In the rows, zero is written as 128.
Facts:
dremuku Δ lezefle; skela Δ tegum; dremak Δ rekik; gestam Δ drevem
ruzel Δ travar; kenu Δ gobror; dreduk Δ flofir; radri Δ tapu
staplim Δ buvivo; fodra Δ stagriplak; plunan Δ nobral; travar Δ sugifil
bigri Δ gafligrul; favos Δ dagroru; stofetrar Δ drega; nudal Δ ruzel
trake Δ gridres; rusur Δ zoplil; nizar Δ tastin; fuperor Δ nizar
kibrun Δ kuflagus; gridra Δ pesar; brestom Δ reskevom; punul Δ zupak
gridres Δ staplim; zavur Δ fleplel; lupal Δ dakik; grerem Δ trilostin
zales Δ driror; driror Δ statisum; klufun Δ favos; simiflar Δ dobrin
grulol Δ rusur; replem Δ flovum; rufle Δ trofan; plital Δ lupal
fubi Δ zitul; druklek Δ gagror; fleplel Δ fletrul; trofan Δ bamun
saze Δ plunan; pudes Δ defe; bragri Δ bosu; gudror Δ dremak
kuflagus Δ fubi; remuk Δ floske; biska Δ trake; klipo Δ daplum
dagroru Δ bigri; drevem Δ zavur; stogoka Δ biska; gelen Δ zales
rekik Δ flomen; teraklo Δ vukam; buvivo Δ gestam; sofal Δ nudro
raplas Δ stastom; defe Δ nudal; traler Δ vudrak; gafligrul Δ punul
matros Δ klipo; gobror Δ klokos; netrol Δ stogoka; sabu Δ pudes
skigrul Δ netrol; fletrul Δ vifa; floske Δ fatotir; statisum Δ bragri
bosu Δ bini; dogal Δ saze; drerin Δ foratis; vulas Δ traler
vusagem Δ sutin; pesar Δ tugraplan; nestal Δ remuk; sutin Δ gelen
zupak Δ fesoflik; vifa Δ grerem; nadin Δ sabu; tapu Δ vusagem
fatotir Δ dremuku; vukam Δ grulol; fesoflik Δ drerin; dobrin Δ fuperor
kugo Δ rufle; bini Δ meflu; dakik Δ dreduk; meflu Δ gidi
duflu Δ simiflar; kuzunon Δ nestal; filus Δ skigrul; drega Δ kenu
daplum Δ teraklo; foratis Δ radri; nudro Δ raplas; klokos Δ kibrun
tubak Δ nadin; zoplil Δ kotu; zitul Δ flezul; sugifil Δ gudror
flezul Δ plaflene; gagror Δ klufun; flovum Δ tubak; minan Δ dogal
lezefle Δ filus; stagriplak Δ skela; dremuku π vusestuk; ladrevin π zupak
skela π nadin; dremak π favos; gestam π flekenar; tedron π bini
ruzel π robuk; drazel π mide; dreduk π druklek; leplik π rufle
staplim π sabu; nesim π klipo; fodra π lopur; travar π nesim
vusestuk π bigri; klorum π flezul; favos π sutin; dravi π vusagem
tegum π rosker; stokam π tegum; trake π defe; goza π kibrun
rosu π zoplil; kibrun π floske; gridra π desti; brestom π leplik
punul π dapem; vudroklos π flomen; fufa π stogoka; reskevom π tepe
gridres π netrol; robuk π lezefle; zavur π matros; seklik π nudal
zales π bosu; kofik π dobrin; grulol π drega; rufle π nasten
plital π tubak; grorik π grulol; tugraplan π rasul; druklek π klorum
fleplel π vulas; trofan π batoklo; saze π dravi; brudek π gobror
gudror π brutreflon; rosker π klubrar; beklu π zales; kuflagus π raplas
biska π dagroru; klipo π dremuku; dagroru π travar; stogoka π rosu
gelen π sibra; rekik π daplum; kotu π dakik; bamun π fatotir
stastom π nizar; raplas π trabrum; defe π fesoflik; flekenar π trake
gafligrul π flofir; matros π drivar; drimil π staplim; gobror π takla
mebal π zavur; sabu π biska; flubrul π detram; skigrul π dreduk
floske π migin; flavel π drerin; statisum π klokos; klubro π gafligrul
bosu π brudek; drerin π filus; vulas π stova; vusagem π goza
pesar π bamun; sutin π pize; zupak π drazel; bulum π bekla
vifa π gagror; stova π tribro; nadin π flubrul; desti π brestom
batoklo π grorik; fatotir π klubro; fesoflik π kotu; dobrin π plital
flofir π kuzunon; nasten π tedron; kugo π punul; bini π vifa
lopur π stokam; stovuk π flavel; meflu π flovum; bristotras π tugraplan
kuzunon π trofan; filus π seklik; baklemu π fufa; drega π gestam
daplum π vudroklos; sibra π bratre; foratis π plaflene; tribro π nudro
ferar π dogal; klokos π stagriplak; tepe π bulum; tubak π ruzel
zoplil π digrel; bratre π foratis; brutreflon π sugifil; sugifil π bristotras
dapem π baklemu; trilostin π kuflagus; drivar π drimil; flezul π gudror
gagror π fodra; detram π pesar; flovum π saze; migin π statisum
lezefle π gelen; pize π mebal; plaflene π rekik; stagriplak π reskevom
flomen π gridra; klubrar π navuk

Known rows:
zavur: [169 142  97 138 119 117 117 116 157 121 144 109  98 146 159 169  90 116
 106 135 107 141 178 108 135 123 131 145 131 136 118  65 124 139 128]
bosu: [135 132 110 113 128 132 131 108 141 148 144 123 151 143 124 107 152 160
 139 136 126 124 137 139 137 139 141 141 125 116 121  92 149 116 121]
statisum: [180 126  92  91 138 115 111 105 134 168 122 120 140 128 108 106 148 182
 145 139 136 117 159 122 103 143 114 132  96 132 118 135 152  98 117]
batoklo: [102 122 111 116 123 142 139 116 115 129 146 163 147 165 136 137  96 107
 143 131  77 137 112 174  64 139 132 133 127 128 136 134 124 115 161]
grorik: [ 98 124 110 113 122 140 141 115 115 122 146 159 146 180 128 139  94 104
 134 129  67 139 111 173  42 141 135 134 124 132 135 128 125 110 155]
kotu: [138 121 153 128 126 111 128 136 135 126 135 141 170 173 124 142 117 127
 127 120  88 144 103 162  74 130 112 132 112 132 125  95 147 134 124]
bulum: [145 129 111 118 131 111 125 124 137 140 120 132 125 134 129 125 130 127
 129 131 114 128 131 134 114 129 120 129 123 131 124 146 137 122 124]
gagror: [135 118 122 137 141  99 145 122 119 152 114  60 145 167 132 131 133 120
 160 117 159 136 107 135  75 103 153 154 145 155 119 159 110 122 104]
sutin: [133 126 111 120 126 125 130  92 140 145 142 113 127 123 131 111 132 145
 134 136 143 129 136 126 121 141 146 148 123 129 114  73 150 127 119]
skela: [130 129 116 123 128 114 132 123 139 139 125 142 126 130 140 122 129 122
 134 133 110 130 125 141 133 128 129 133 135 123 125 146 137 129 129]
tegum: [134 129 113 128 130  95 143 126 137 133 117 114 156 160 136 130 143 130
 138 125 109 133 128 135 127 113 139 139 147 138 126 152 119 121 108]
stovuk: [132 130 116 123 129 116 131 125 139 136 126 131 126 139 134 126 131 119
 129 130 111 131 125 141 119 127 128 133 132 126 123 136 137 127 125]
flavel: [134 132 115 123 129 114 132 124 143 135 125 129 128 139 135 127 132 119
 128 131 109 131 125 142 118 128 128 134 133 127 123 135 138 126 125]
floske: [179 128  72 106 134 104 117 136 119 147 104 108 119 132 104 155 139 104
 145 140 111 128 144  99 116 127  80 114 104 128 105 153 130 100 138]
drega: [ 93 119  86 109 138 140 139 110 115  93 145 155 141 213 121 165 123  85
 110 116  85 128  99 184  20 150 144 133 118 145 135 118 140 104 162]
flubrul: [133 127 119 129 132 123 130 124 128 150 130 149 138 108 161 125 129 126
 155 140 128 127 129 151 165 128 119 135 138 112 129 160 127 136 146]
rufle: [157 118  97 129 128  94 141 137 109 134 123  98 115 180 118 108 125 143
 147 115 106 130 123 155 147  96 149 148 144 132 120 168 146 130 129]
bristotras: [112 146 136 127 132 114 137 127 171 137 119 126 166 139 146 141 165 105
 121 135 116 133 121 127 108 133 126 127 146 124 126 130 116 119  95]

Rows:
No name comes twice in this set of rows, the named rows included.
[105 152 142 130 133 115 139 127 183 139 116 125 179 136 149 148 177 102
 118 136 116 134 118 123 105 134 126 126 151 125 127 129 107 116  83] | klorum
[124 118 118 134 126 109 129  81 142 138 130  99  82  97 146 129  97  98
 124 132 161 139 119 114  83 137 146 156 122 153 105  74 144 146 120] | dagroru
[149 129 103 110 131 100 124 121 144 146 111 141 119 129 127 120 128 127
 130 134 103 128 135 130 108 128 118 128 122 134 123 165 143 117 121] | saze
[141 131 108 111 128 129 129 110 138 148 140 126 148 139 121 107 148 160
 140 135 124 123 141 136 137 138 136 138 123 119 122 100 146 115 122] | meflu
[103 126 121 115 130 143 136 103 136 148 140 102 126 167 114 128 112 108
 134 126 124 140 100 147   8 141 151 145 118 144 120  97 133 108 122] | fesoflik
[100 147 125 129 154 117 135 123 179 116 115 129 182 152 158 175 211  86
 105 129 147 120 110 136 113 143 130 124 148 129 130 133 112 115  93] | flezul
[160 119  99 129 129 102 138 140 108 134 127  95 107 181 117 106 124 140
 145 115 113 129 120 159 146  99 147 148 139 128 119 159 153 133 135] | leplik
[132 124 120 130 133 127 129 124 125 155 132 157 141  98 169 125 128 128
 164 142 133 126 129 154 177 128 116 135 139 108 131 169 124 139 153] | detram
[106 114 130 130 139 158 129 106 111 180 142 137 132  94 169 126 101 114
 187 143 167 132 104 164  99 138 132 147 129 118 129 158 114 132 165] | gafligrul
[165 125 102  99 140 121 114 105 135 170 122 108 131 124 114 110 140 162
 147 137 151 122 142 123  81 141 120 137 101 136 117 134 146 103 115] | vusagem
[164 137  88 140 115 111 122 109 146 111 142 108  92 136 154 172  91 103
 106 137 105 142 174  97 151 124 128 144 129 135 110  48 129 143 134] | staplim

The same nodes again, as new rows of numbers:
Known rows:
brutreflon: [171 146 101 148  98 148 132 140 121 178 146 125  95  26 124 188 133 121
 128  94  75  92 114 113 119 140 103 103 158 129]
sugifil: [180 137 100 151  91 138 126 152 122 166 145 131  93  37 120 209 129 116
 130  90  67  97 111 104 119 153 100  96 156 125]
klubro: [150 148  83 126  68  85 151 107 132 166 148 119  90  91 173 169 115  87
 133  69  70 123 118  79 132 113 152  76 144 165]
dremak: [170 136  94 152  67 122 140 143 128 152 115 120  89 116 162 182 112 114
 134  87  95 120 132 122 125 136 125  77  97 134]
kenu: [158 123  78 147  94 120 141 130 120 176 123 122  87  84 151 173 103 110
 131  82 104 125 128 151 135 124 128  84 117 149]
tepe: [169  74 123 150 105 137 147 137 101 161 125 124  97  96 166 170 148 103
 122  70  99 119 130 162 127 108 136  83  96 158]
bulum: [171  82 119 151 101 135 146 137 105 161 124 124  96  93 164 170 145 105
 122  71 100 119 130 159 127 110 135  83  99 156]
vudroklos: [170 157  97 158  98 122 116 110 159 161 103 117  93  81 146 196 144 123
 144  76  96 128 124 175 144 157 140  88 114 129]
beklu: [167 131 103 151  82 124 143 128 125 166 124 123  92  85 147 183 110 113
 135  81 103 117 137 142 120 123 132  87 123 144]
kofik: [154 143  97 144  87 126 128 126 139 163 116 125  94  91 123 187 144 127
 143  80  95 122 136 159 129 134 138  88 120 136]
dobrin: [152 138 103 149  79 126 124 121 143 163 116 123  95  86 110 186 157 137
 138  91  93 122 139 167 130 123 139  90 120 131]
fuperor: [169 127 107 156  74 123 140 120 127 165 124 118  93  78 144 181 123 119
 127  91  98 118 137 145 126 111 133  89 117 141]
nasten: [199 146 111 176  95 114 132 100 149 164 109 106  89  65 202 196  88  95
 134  75 109 126 116 158 143 151 130  87 116 140]
robuk: [146 152  92 141  92 129 114 125 151 161 108 128  95  94 103 191 168 139
 149  79  91 126 136 177 134 146 143  89 118 127]
biska: [169 163  79 159  70 147 153 145 131 159  95 102  94 125 194 142 107 135
 133  90 101 112 138 116 108 122 128  78  78 132]
fesoflik: [209 140  50 147  79 132 135 122  76 162 123 127  86  42 134 191 107 107
 119  66  94 109 166 169 141 142 146  91  66 142]
baklemu: [148 123 123 155  65 114 161 131 122 171 124 134  88  97 109 202  53 116
 152  77 141 124 172 170  94 102 135  91 154 152]
punul: [143 127 125 146  73 119 160 126 114 172 125 127  89  99 121 199  54 110
 148  66 115 117 178 171 111 121 135  92 124 141]

Rows:
No name comes twice in this set of rows, the named rows included.
[154 142  91 144  84 122 117 136 146 153 112 133  93 101 104 206 159 132
 149  77  85 128 134 163 131 153 138  84 119 126] | tubak
[167 145  90 152  69 133 145 134 125 161 109 113  92 111 171 159 111 119
 130  94 106 116 138 131 126 125 127  82  84 135] | vusestuk
[184 154 102 166  97 118 122 105 155 162 105 112  91  73 173 196 121 110
 140  76 102 128 119 168 143 155 135  88 114 134] | desti
[175 157  62 133  79  97 154 116 128 164 147 121  88  69 168 184 115  99
 126  69  78 118 131 101 124 113 161  74 129 165] | kuzunon
[226 138  28 159  64 131 129 126  74 168 115 124  88  33 135 174 118 114
 124  60  92 117 146 142 123 127 155  92 112 159] | gestam
[154 136 107 142  88 125 143 122 113 164 123 121  91  83 154 183 102 104
 136  68  93 110 149 150 128 135 130  90 103 138] | drerin
[141 164  96 138 102 124 110 111 148 156 102 123  94  89 125 193 160 128
 150  65  82 122 141 187 146 166 140  90  95 121] | foratis
[169 140 105 150  90 141 134 134 124 174 140 123  94  42 129 186 131 121
 127  96  82 100 121 121 122 129 112  99 149 133] | dreduk
[174 128  99 153  79 121 138 134 125 159 123 124  90  89 149 193 114 110
 134  78  95 120 132 138 126 134 130  83 116 141] | replem
[170  60 129 151 107 140 147 139  98 160 125 124  98  98 168 167 157 103
 118  71  98 120 129 166 128 101 136  81  92 161] | stagriplak

Now the same nodes, written a new way:
Known rows:
rufle: [158 144 156 137 161 118 166 180  92 139 207  92  99 160 166 145 127 177
 134 115 138 189  63 128 106 167 127 140 122  89 132 145 140 109 148 108
 122 155 133  90 161]
flezul: [131 102 158 140 157 147 177 129  95 117 131 114 166  98 135 143 141 171
  89 106  78 194  86 140 107 130 148 120 112  96 131 119 120  81 174 106
 118 176 169 114  68]
travar: [181 103 153 138 173 142 185 161 117 138 180 148 114 145 134 176 111 158
  95 105 101 161  98 152 112 157 120 166 136 116 110 107 105  91 139 124
 112 144 130 114 123]
flomen: [202 131 135 112 174 140 179 159 100 128 226  94 117 166 157 156 166 141
 136  95 119 167 114  83 118 156 144 140 128  91 106  94 150  89 133 132
  97 122 123 141 121]
flovum: [147 143 146 153 127 125 174 164  98 113 151 116 137 103 156 136  95 158
  92 122 145 177  84 149  93 177 112 166 115  93 148 133 107 101 156  99
 129 188 128  92  96]
mide: [117 115 149 154 155 105 157 134 112 133 138 107 119 143 133 152  90 158
 116 135  84 162  75  99 125 145 115 181 126  56 131 106 122 100 140 122
 108 160 113 144 108]
sugifil: [140 104 155 131 174 151 190 147 115 101 143 121 142 143 132 168 168 162
  99 108 107 206  86 138 116 145 164 145 139  94 112 108  97  81 162 116
 116 166 152 131 103]
navuk: [114 118 148 153 154 108 158 136 112 134 141 104 118 143 133 152  89 161
 117 136  83 167  72 101 125 143 116 180 126  56 132 107 122 101 140 120
 107 160 113 142 112]
gridra: [161 143 142 154 153 108 190 156  77 122 212  96 134 157 148 138 112 139
 122 110 108 160  90 128  93 127 120 144 105  84 113 112 141 117 147 140
 100 152 157  93 144]
bigri: [129 111 154 159 179 104 170 106 104 137 174 114 122 105 132 167  87 166
 118 141  78 160  79  86 121 131 115 184 135  60 142  88 122 102 134 135
  83 167 101 136  98]
bragri: [112 106 133 147 131 106 148 146 137 119 124 105 129 162 140 130  84 133
 105 126  71 147  85 124 111 133 109 169 117  52 131 110 111  84 152 117
 126 151 128 156 118]
rasul: [111 113 148 153 152 107 160 132 110 130 132 109 120 140 130 152  92 158
 115 136  81 168  72 101 125 142 119 181 126  54 130 104 117 100 142 120
 109 161 115 146 106]
punul: [160 126 149 145 168 133 188 124  93 126 185 112 153 108 138 158 113 159
 105 118  93 186  94 124 103 145 137 151 121 102 122 101 131  98 149 132
  93 176 138 107  91]
duflu: [108 119 147 164 154  95 171 136 109 123 139 110 120 154 126 157  83 149
 112 140  86 167  68 115 120 133 117 191 126  53 124 102 108 110 141 132
 106 166 124 135 123]
flubrul: [143 117 170 151 153 143 183 124 116 108 166 115 130 145 157 144 119 163
  93 109  83 187 106 159  95 167 126 151 117 103 142 101 151  93 148 143
 106 165 133 114 103]
gagror: [158 111 161 146 201 113 181 112 110 126 249 106 128  90 176 157 119 183
 127 125 108 183  60 123  78 121 138 127 142  90 164 117 127  88 161 132
  85 182 132  82 147]
vifa: [143 125 157 135 141 125 141 132 102 125 232  83 137 127 168 115 105 189
 122 123 116 189  35 133  94 135 133 118 127  98 111 134 132  98 167 127
 120 158 132  97 156]
vusagem: [161 159 115 139 121 106 172 145 119 102 140 117 168 153 139 143 104 137
  94 101 115 202 123 120  93 152 120 172 107 101  92 113 132  87 158 118
 108 174 124 108  68]

Rows:
No name comes twice in this set of rows, the named rows included.
[123  90 135 138 135 112 132 145 149 124 127 112 129 151 151 119  92 140
 104 116  74 132  99 120 106 129 104 155 110  52 155 110 124  69 159 108
 132 140 123 166 109] | gidi
[152 112 158 142 141 132 157 135  99 115 193 118 147 126 144 131 108 168
  99 118 129 170  74 142 101 140 129 154 121  99 113 106 124 106 161 134
 116 161 129 122 120] | fleplel
[126 131 161 154 165 103 170 155  96 128 183 102 125 163 151 145 114 179
 119 115  99 204  58 153  92 127 135 134 119  90 121 144 135 109 166 121
 114 174 164  79 161] | fodra
[160 108 160 134 138 141 137 130  99 127 199 114 151 114 148 122 111 180
  99 114 124 168  79 129 104 142 129 139 116 105 116 107 144 101 162 128
 116 154 123 129 104] | trilostin
[168 146 120 140 148 115 192 130 107 117 233  75 150 127 161 127  96 118
 122 120  83 160  78 122  89 132 122 131 120  88 110 108 116  90 143 143
  95 158 146  98 143] | brestom
[119 119 150 149 156 112 159 145 115 129 140 107 106 139 137 156  95 159
 118 140  99 168  69  99 131 160 119 190 134  56 134 108 109 100 135 114
 114 160 104 146 112] | nudal
[175 140 138 140 149 129 192 163  77 121 207  95 131 139 151 139 131 135
 120 107 122 154 100 113 106 150 124 143 111  84 118 105 131 107 140 130
 106 144 144 111 119] | vudroklos
[155 102 131 134 133 124 162 161 142 104 148 125 149 155 158 122 114 129
  90  96 105 150 113 163  77 134 119 140 109  86 146 116 116  71 172 114
 134 155 151 130 122] | meflu
[143 124 166 153 163 122 185 179  97 116 152 131 111 163 140 167 129 165
 107 118 145 190  81 155 106 165 134 176 126  89 127 123 114 116 151 118
 122 175 138 104 137] | kugo
[161 131 145 143 160 133 187 127  92 128 180 106 153 113 137 155 109 155
 106 119  89 186  91 121 103 150 133 150 120 105 115 100 136 100 147 131
  94 173 139 108  91] | zupak
[117 119 142 154 158 104 166 135 116 135 131 103 120 143 131 157  91 152
 115 132  70 163  85  99 123 144 113 180 122  55 137 103 125  95 135 117
 103 163 118 144  99] | netrol
[116 113 151 154 146 105 149 129 110 127 153 109 121 138 133 144  82 163
 113 139  94 161  64 105 123 139 117 182 127  60 122 101 118 104 143 129
 108 156 108 147 116] | buvivo
[103 118 145 168 155  90 177 135 118 110 140 112 119 173 119 161  81 137
 113 142  84 167  65 125 116 127 122 200 132  49 109  99  97 114 141 142
 104 166 124 137 142] | stofetrar
[138  99 155 129 178 153 190 144 118  98 139 123 144 146 130 174 176 162
 100 107 106 213  85 136 119 139 174 144 139  92 107 107  91  78 164 116
 115 164 154 133 101] | gudror
[110 118 132 148 128 106 151 142 126 123 117  99 131 162 132 134  81 136
 106 129  64 158  80 116 119 140 112 171 117  55 116 107 115  88 146 117
 123 154 127 152 112] | driror

